Below is a small trained network, with its code and all its weights. Each question gives an input and a class and asks what happens when units are switched off, that is, made to give their printed mean instead of their output.

import numpy as np


def w(rows, s, z=0):
    codes = np.array(rows[::2]) - 128.0
    scale = np.full(codes.shape[1], s)
    scale[-1] = z or s
    return codes * scale


def f(y):
    return np.maximum(y, 0)


def log_softmax(a):
    a = a - a.max(-1, keepdims=True)
    return a - np.log(np.exp(a).sum(-1, keepdims=True))


def net(x, mask):
    res = np.array(x, float).reshape(1, 6) / 4 @ E
    y = f(res @ A[0][:, :-1].T + A[0][:, -1])
    res = res + np.where(mask, y, B[0][:, -1]) @ B[0][:, :-1]
    return log_softmax(res[-1] @ U[:, :-1].T + U[:, -1])


A, B = {}, {}
E = w([
[121,165,144,89,122,209,132,136,85,21,120,213],'x0',
[115,146,184,72,117,180,112,123,218,133,116,144],'x1',
[160,44,84,2,120,75,133,118,146,147,130,221],'x2',
[97,54,216,152,127,182,122,140,189,123,112,137],'x3',
[126,117,33,100,111,176,116,135,164,74,120,161],'x4',
[113,61,89,112,117,231,119,159,188,80,104,81],'x5',
],0.0057)
A[0] = w([
[130,143,150,176,132,120,129,128,110,140,128,74,92],'n0',
[134,99,90,101,127,110,128,119,120,132,129,127,139],'n1',
[127,51,209,193,131,38,132,131,108,173,131,106,199],'n2',
[123,55,168,101,126,252,129,139,152,78,120,113,218],'n3',
[121,195,190,191,128,137,126,124,118,114,130,189,147],'n4',
[125,156,176,198,130,111,130,130,88,146,130,17,104],'n5',
[122,77,234,98,124,157,125,123,185,144,124,131,142],'n6',
[125,152,109,168,128,166,132,161,129,96,125,155,159],'n7',
[128,126,101,153,128,163,131,134,26,74,129,168,2],'n8',
[139,168,155,63,129,45,134,128,73,147,132,189,28],'n9',
[121,129,121,155,116,132,126,157,141,121,129,125,73],'n10',
[135,53,39,83,128,80,131,130,112,130,129,149,147],'n11',
],0.018,0.0014)
B[0] = w([
[124,152,131,124,126,149,132,137,129,112,134,63,189],'n0',
[128,104,103,153,133,132,136,138,121,125,134,108,170],'n1',
[123,79,115,129,129,124,120,20,129,146,130,154,235],'n2',
[136,85,57,134,126,118,124,123,78,148,131,223,248],'n3',
[129,97,114,125,127,125,125,53,134,139,129,101,191],'n4',
[135,186,116,120,121,146,128,145,138,102,120,3,239],'n5',
[124,164,198,125,136,109,134,153,142,121,129,179,193],'n6',
[126,120,129,140,128,117,124,85,108,143,127,102,179],'n7',
[128,182,182,113,131,124,129,103,133,131,129,125,197],'n8',
[132,180,166,122,132,122,129,117,69,126,126,214,223],'n9',
[138,132,122,105,132,115,137,115,101,117,129,113,144],'n10',
[124,71,61,142,120,141,121,147,150,132,125,85,226],'n11',
],0.022,0.014)
U = w([
[122,39,82,149,124,111,108,75,115,181,135,165,202],'0',
[128,125,78,151,101,205,126,166,180,84,121,26,116],'1',
[132,233,254,95,140,123,142,106,108,100,126,120,185],'2',
[103,99,200,129,138,113,143,223,232,131,130,139,4],'3',
[136,143,160,118,134,106,139,227,110,132,125,188,16],'4',
],0.007,0.0029)

Each question gives the input, the list of numbers given to net, and the class t.
The units are the neurons (one row each of A and B). Each row of codes is followed by its name. A weight is (code - 128) times the scale printed after its matrix; where a second scale follows, it is the last column's (A, B and U).
mask holds one flag per neuron, in row order. A switched-off neuron (its flag False) gives its mean, the last column of its row in B, instead of its output. The means were averaged over made-up inputs and are rounded, as every weight is.
A unit's drop is (log p(t) with every unit on - log p(t) with that unit switched off) / (log p(t) with every unit on - log p(t) with every unit switched off).
The circuit of an input: a set's keep is (log p(t) with only the set's units on - log p(t) with every unit switched off) / (log p(t) with every unit on - log p(t) with every unit switched off). Starting from all 12 units, units are removed one at a time, each time the one whose removal leaves the highest keep (on an exact tie, the one counted first), for as long as the keep stays at least 0.8.
units of the circuit, in order: the units of the circuit, biggest drop first
unit that matters most: the unit with the biggest drop
top k neurons: the k neurons with the biggest drops, biggest first
drop of u: that unit's drop, to one decimal
input [4,0,-8,1,5,-2], class 2: unit that matters most -> n11
input [-2,6,5,0,-8,4], class 4: top 2 neurons -> (n6; n4)
input [1,5,2,3,-5,5], class 4: units of the circuit, in order -> (n6; n2; n3)
input [7,-6,2,4,-8,0], class 2: top 3 neurons -> (n8; n11; n3)
input [-7,6,-7,5,-6,6], class 2: top 2 neurons -> (n6; n11)
input [5,4,7,6,-8,-1], class 2: top 3 neurons -> (n6; n11; n9)
input [5,7,7,-8,3,-7], class 4: top 3 neurons -> (n9; n11; n5)
input [8,-8,8,-4,1,-8], class 2: top 2 neurons -> (n9; n8)
input [-4,7,5,-6,-8,-8], class 2: top 3 neurons -> (n9; n3; n11)
input [-2,-1,-4,2,7,-7], class 1: units of the circuit, in order -> (n9; n3)
input [-2,-3,1,-2,-5,-3], class 2: top 2 neurons -> (n3; n9)
input [-8,4,4,-6,4,5], class 1: top 2 neurons -> (n3; n2)
input [-4,5,6,-2,8,-2], class 1: top 2 neurons -> (n3; n2)
input [-1,-2,-7,-1,-6,-3], class 1: units of the circuit, in order -> (n5)
input [-5,4,2,-8,-5,-7], class 2: top 2 neurons -> (n9; n3)
input [4,-8,-7,8,0,-4], class 1: top 2 neurons -> (n5; n9)
input [-8,-1,0,-7,-8,4], class 1: drop of n8 -> 0.0
input [5,1,-2,-3,1,-4], class 2: drop of n3 -> 0.1
input [4,8,5,-7,7,-6], class 4: drop of n5 -> 0.2
input [3,1,-1,-2,-6,-2], class 2: unit that matters most -> n3
